Below is a small trained network, with its code and all its weights. Each question gives an input and a target symbol and asks what happens when units are switched off, that is, made to give their printed mean instead of their output.

import numpy as np


def w(rows, s, z=0):
    codes = np.array(rows[::2]) - 128.0
    scale = np.full(codes.shape[1], s)
    scale[-1] = z or s
    return codes * scale


def f(y):
    return y / 2 * (1 + np.tanh(0.7978845608 * (y + 0.044715 * y**3)))


def softmax(a):
    e = np.exp(a - a.max(-1, keepdims=True))
    return e / e.sum(-1, keepdims=True)


def log_softmax(a):
    a = a - a.max(-1, keepdims=True)
    return a - np.log(np.exp(a).sum(-1, keepdims=True))


def net(x, mask):
    ids = ['Θβγηλτφ'.index(c) for c in x.split()]
    T = len(ids)
    res = E[ids] + P[:T]
    r = res
    for j in range(2):
        rows = slice(3 * j, 3 * j + 3)
        q, k, v = (r @ M[0][rows].T for M in (Q, K, V))
        z = softmax(np.where(np.tri(T) > 0, q @ k.T / 3**0.5, -1e9)) @ v
        o = O[0][rows]
        res = res + np.where(mask[j], z, o[:, -1]) @ o[:, :-1]
    y = f(res @ A[0][:, :-1].T + A[0][:, -1])
    res = res + np.where(mask[2:10], y, B[0][:, -1]) @ B[0][:, :-1]
    return log_softmax(res[-1] @ U[:, :-1].T + U[:, -1])


Q, K, V, O, A, B = {}, {}, {}, {}, {}, {}
E = w([
[111,162,113,42,117,204],'Θ',
[231,102,195,39,120,196],'β',
[207,100,151,63,98,98],'γ',
[127,140,141,45,91,120],'η',
[249,74,107,110,102,110],'λ',
[115,158,81,138,80,159],'τ',
[174,108,221,114,32,131],'φ',
],0.016)
P = w([
[248,29,107,2,43,123],'0',
[59,106,77,170,170,154],'1',
[105,123,136,244,135,172],'2',
[161,93,141,211,145,124],'3',
[115,126,128,198,120,159],'4',
[208,91,150,180,126,162],'5',
[189,137,196,185,117,211],'6',
[215,138,213,180,89,247],'7',
[125,134,64,196,48,113],'8',
[127,153,101,164,46,134],'9',
[205,152,134,197,50,183],'10',
],0.0084)
Q[0] = w([
[157,149,87,83,110,161],'head 1',
[158,150,123,138,121,92],'head 1',
[109,140,159,157,246,78],'head 1',
[137,103,131,92,65,150],'head 2',
[216,60,87,135,87,121],'head 2',
[179,178,121,125,24,166],'head 2',
],0.012)
K[0] = w([
[154,150,125,135,18,122],'head 1',
[109,143,114,74,71,148],'head 1',
[130,187,120,203,230,120],'head 1',
[188,23,50,107,50,106],'head 2',
[115,82,114,99,107,162],'head 2',
[168,158,44,2,99,92],'head 2',
],0.0091)
V[0] = w([
[105,147,106,100,200,214],'head 1',
[127,73,26,96,156,49],'head 1',
[53,123,83,251,100,203],'head 1',
[237,120,97,165,58,97],'head 2',
[101,189,174,19,159,97],'head 2',
[145,138,68,150,85,1],'head 2',
],0.0083)
O[0] = w([
[154,164,103,7,79,175,68],'head 1',
[195,182,90,139,117,163,114],'head 1',
[82,100,83,191,95,187,3],'head 1',
[109,142,105,153,163,126,245],'head 2',
[140,81,160,52,183,80,149],'head 2',
[164,107,72,186,169,143,134],'head 2',
],0.012,0.014)
A[0] = w([
[176,125,98,108,152,82,97],'neuron 1',
[126,153,175,121,201,103,84],'neuron 2',
[155,165,137,79,130,85,104],'neuron 3',
[150,162,110,213,136,128,109],'neuron 4',
[118,113,142,167,94,117,253],'neuron 5',
[137,80,135,159,83,153,83],'neuron 6',
[145,137,142,124,64,112,182],'neuron 7',
[67,186,8,109,83,157,176],'neuron 8',
],0.011,0.0061)
B[0] = w([
[91,183,127,153,95,249,202],'neuron 1',
[153,122,143,194,81,141,252],'neuron 2',
[61,98,127,193,88,129,215],'neuron 3',
[101,153,209,67,164,78,179],'neuron 4',
[192,87,81,48,183,254,170],'neuron 5',
[75,177,100,230,76,175,126],'neuron 6',
[85,84,119,101,218,130,147],'neuron 7',
[125,144,86,96,153,94,138],'neuron 8',
],0.0082,0.014)
U = w([
[124,61,88,105,216,205,162],'Θ',
[133,104,158,62,145,104,63],'β',
[141,128,133,175,86,132,120],'γ',
[73,144,171,167,100,104,2],'η',
[157,168,119,201,111,114,54],'λ',
[199,200,126,95,148,54,249],'τ',
[80,16,163,201,253,92,161],'φ',
],0.0067,0.0035)

Each question gives the input, a string of symbols that net reads in full, and the target symbol t.
The units are the heads (3 rows each of Q, K, V and O) and the neurons (one row each of A and B). Each row of codes is followed by its name. A weight is (code - 128) times the scale printed after its matrix; where a second scale follows, it is the last column's (O, A, B and U).
mask holds one flag per unit, heads first, then neurons. A switched-off unit (its flag False) gives its mean, the last column of its rows in O or B, instead of its output. The means were averaged over made-up inputs and are rounded, as every weight is.
A unit's drop is (log p(t) with every unit on - log p(t) with that unit switched off) / (log p(t) with every unit on - log p(t) with every unit switched off).
The circuit of an input: a set's keep is (log p(t) with only the set's units on - log p(t) with every unit switched off) / (log p(t) with every unit on - log p(t) with every unit switched off). Starting from all 10 units, units are removed one at a time, each time the one whose removal leaves the highest keep (on an exact tie, the one counted first), for as long as the keep stays at least 0.8.
circuit, biggest first: the units of the circuit, biggest drop first
most important unit: the unit with the biggest drop
k most important neurons: the k neurons with the biggest drops, biggest first
input β φ φ Θ γ τ β γ, target η: circuit, biggest first => [neuron 3; head 2; head 1; neuron 5]
input Θ φ Θ λ γ τ γ φ, target β: circuit, biggest first => [head 2]
input γ η λ, target λ: circuit, biggest first => [head 1; neuron 1; neuron 2]
input τ λ λ Θ φ λ λ φ φ, target Θ: circuit, biggest first => [neuron 5; head 1]
input λ η η τ λ, target τ: 2 most important neurons => [neuron 4; neuron 3]
input φ λ Θ φ Θ φ φ φ λ φ τ, target φ: 2 most important neurons => [neuron 1; neuron 4]
input λ γ φ Θ τ φ η Θ, target τ: 4 most important neurons => [neuron 3; neuron 4; neuron 1; neuron 7]
input τ λ Θ τ λ, target Θ: circuit, biggest first => [head 1; neuron 2]
input η η λ, target λ: circuit, biggest first => [head 1; neuron 1; neuron 5]
input Θ γ γ τ η Θ τ τ, target β: circuit, biggest first => [head 2; head 1]
input Θ τ Θ, target β: circuit, biggest first => [head 1; head 2]
input τ β τ, target Θ: circuit, biggest first => [head 1; neuron 2]
input λ τ τ φ φ, target τ: 3 most important neurons => [neuron 3; neuron 4; neuron 7]
input τ φ γ φ φ β τ η τ λ, target Θ: circuit, biggest first => [head 1; neuron 5; neuron 2]
input Θ η η η λ β, target β: circuit, biggest first => [head 2]
input λ Θ τ Θ τ, target τ: 2 most important neurons => [neuron 4; neuron 3]
input τ τ λ τ φ η, target Θ: 3 most important neurons => [neuron 2; neuron 5; neuron 3]
input τ φ φ Θ λ η φ γ τ, target Θ: 3 most important neurons => [neuron 5; neuron 2; neuron 3]
input β Θ Θ, target η: 3 most important neurons => [neuron 3; neuron 5; neuron 2]
input γ γ γ, target λ: 2 most important neurons => [neuron 1; neuron 2]
input β φ γ, target η: most important unit => head 2
